Below are the code and all the weights of a small trained network. Each question names an input and a class and asks about switching units off, where a switched-off unit gives its printed mean instead of its output.

import numpy as np


def w(rows, s, z=0):
    codes = np.array(rows[::2]) - 128.0
    scale = np.full(codes.shape[1], s)
    scale[-1] = z or s
    return codes * scale


def norm(h):
    return h / np.sqrt((h * h).mean(-1, keepdims=True) + 1e-5)


def f(y):
    return np.maximum(y, 0)


def log_softmax(a):
    a = a - a.max(-1, keepdims=True)
    return a - np.log(np.exp(a).sum(-1, keepdims=True))


def net(x, mask):
    res = np.array(x, float).reshape(1, 7) / 4 @ E
    u = 0
    for l in range(3):
        y = f(norm(res) @ A[l][:, :-1].T + A[l][:, -1])
        res = res + np.where(mask[u : u + 3], y, B[l][:, -1]) @ B[l][:, :-1]
        u += 3
    return log_softmax(norm(res)[-1] @ U[:, :-1].T + U[:, -1])


A, B = {}, {}
E = w([
[75,213,199,141,138,164,110,158,74,139,117],'x0',
[103,113,217,53,192,177,2,174,111,39,152],'x1',
[112,162,83,207,193,127,119,181,84,143,154],'x2',
[131,180,98,105,142,175,138,242,178,118,117],'x3',
[102,154,105,86,213,29,127,141,77,140,161],'x4',
[175,182,110,118,120,181,166,147,58,57,164],'x5',
[32,172,158,55,138,131,142,80,132,116,92],'x6',
],0.0085)
A[0] = w([
[100,167,205,79,69,157,148,172,164,100,31,11],'L0N0',
[168,172,21,134,192,239,123,254,108,72,174,254],'L0N1',
[151,142,47,164,103,112,210,71,73,171,138,91],'L0N2',
],0.0062,0.00089)
B[0] = w([
[190,164,94,45,172,131,117,205,9,194,143,224],'L0N0',
[89,121,228,47,61,43,212,99,217,149,198,255],'L0N1',
[88,170,154,21,54,110,160,28,123,148,94,239],'L0N2',
],0.011,0.0057)
A[1] = w([
[164,177,98,252,73,206,211,112,189,184,86,99],'L1N0',
[59,111,126,164,223,7,114,125,64,112,199,3],'L1N1',
[93,146,130,144,247,39,196,119,243,200,197,87],'L1N2',
],0.0045,0.0027)
B[1] = w([
[102,175,189,167,153,137,98,251,92,97,121,197],'L1N0',
[120,150,52,181,215,158,125,219,172,94,161,188],'L1N1',
[167,122,138,137,181,109,112,144,74,147,119,255],'L1N2',
],0.014,0.0036)
A[2] = w([
[151,139,110,164,25,229,217,216,227,150,69,186],'L2N0',
[96,164,230,2,170,199,133,133,100,30,235,176],'L2N1',
[142,111,112,191,48,224,202,112,191,109,130,1],'L2N2',
],0.0061,0.0024)
B[2] = w([
[97,190,147,148,221,141,2,227,69,177,204,184],'L2N0',
[78,85,219,145,43,12,203,68,45,211,214,254],'L2N1',
[78,128,151,135,101,120,143,170,90,144,162,143],'L2N2',
],0.01,0.0096)
U = w([
[133,164,91,163,254,178,40,178,177,116,101,4],'0',
[125,177,240,130,102,51,163,104,125,146,148,250],'1',
[223,59,89,122,70,181,122,25,217,51,60,23],'2',
],0.0091,0.0018)

Each question gives the input, the list of numbers given to net, and the class t.
The units are the neurons (one row each of A and B). Each row of codes is followed by its name. A weight is (code - 128) times the scale printed after its matrix; where a second scale follows, it is the last column's (A, B and U).
mask holds one flag per neuron, layer by layer. A switched-off neuron (its flag False) gives its mean, the last column of its row in B, instead of its output. The means were averaged over made-up inputs and are rounded, as every weight is.
A unit's drop is (log p(t) with every unit on - log p(t) with that unit switched off) / (log p(t) with every unit on - log p(t) with every unit switched off).
The circuit of an input: a set's keep is (log p(t) with only the set's units on - log p(t) with every unit switched off) / (log p(t) with every unit on - log p(t) with every unit switched off). Starting from all 9 units, units are removed one at a time, each time the one whose removal leaves the highest keep (on an exact tie, the one counted first), for as long as the keep stays at least 0.8.
units of the circuit, in order: the units of the circuit, biggest drop first
unit that matters most: the unit with the biggest drop
top k neurons: the k neurons with the biggest drops, biggest first
drop when u is switched off: that unit's drop, to one decimal
input [6,-5,8,2,-3,-7,-2], class 0: units of the circuit, in order -> L2N1
input [5,0,3,5,6,-6,-2], class 0: top 2 neurons -> L0N2, L2N1
input [8,-4,2,7,3,-8,8], class 0: units of the circuit, in order -> L2N1, L0N1
input [-6,5,8,-4,-7,-6,-4], class 2: units of the circuit, in order -> L2N0, L2N1
input [-8,-4,3,-6,-3,-1,-3], class 2: top 3 neurons -> L2N1, L0N2, L1N1
input [-3,3,-1,-3,0,-4,-2], class 0: units of the circuit, in order -> L2N1, L0N2, L0N1
input [2,1,0,4,-8,-8,2], class 0: units of the circuit, in order -> L0N1, L2N1
input [-5,-7,5,-3,-8,-8,-8], class 0: units of the circuit, in order -> L2N1, L2N0
input [-3,6,2,-7,-4,-5,0], class 2: top 3 neurons -> L0N1, L2N1, L0N0
input [-7,-3,1,-8,-7,4,6], class 2: top 3 neurons -> L0N2, L2N1, L0N1
input [-3,-3,0,3,0,-5,1], class 0: units of the circuit, in order -> L2N1, L0N1
input [-1,5,8,-3,5,-2,2], class 0: top 2 neurons -> L1N1, L0N2
input [-4,5,-4,-1,1,-7,-2], class 2: top 2 neurons -> L0N1, L2N1
input [-1,-5,0,1,-3,-3,-6], class 0: unit that matters most -> L2N0
input [-1,-7,1,3,-4,-7,6], class 0: top 3 neurons -> L2N1, L0N1, L2N0
input [-8,1,-3,0,-7,-1,-8], class 0: drop when L2N1 is switched off -> 0.2
input [-3,3,-6,-8,-7,-8,-8], class 2: drop when L2N1 is switched off -> 0.4
input [-2,-6,-7,-8,0,-2,-3], class 2: drop when L0N2 is switched off -> 0.1
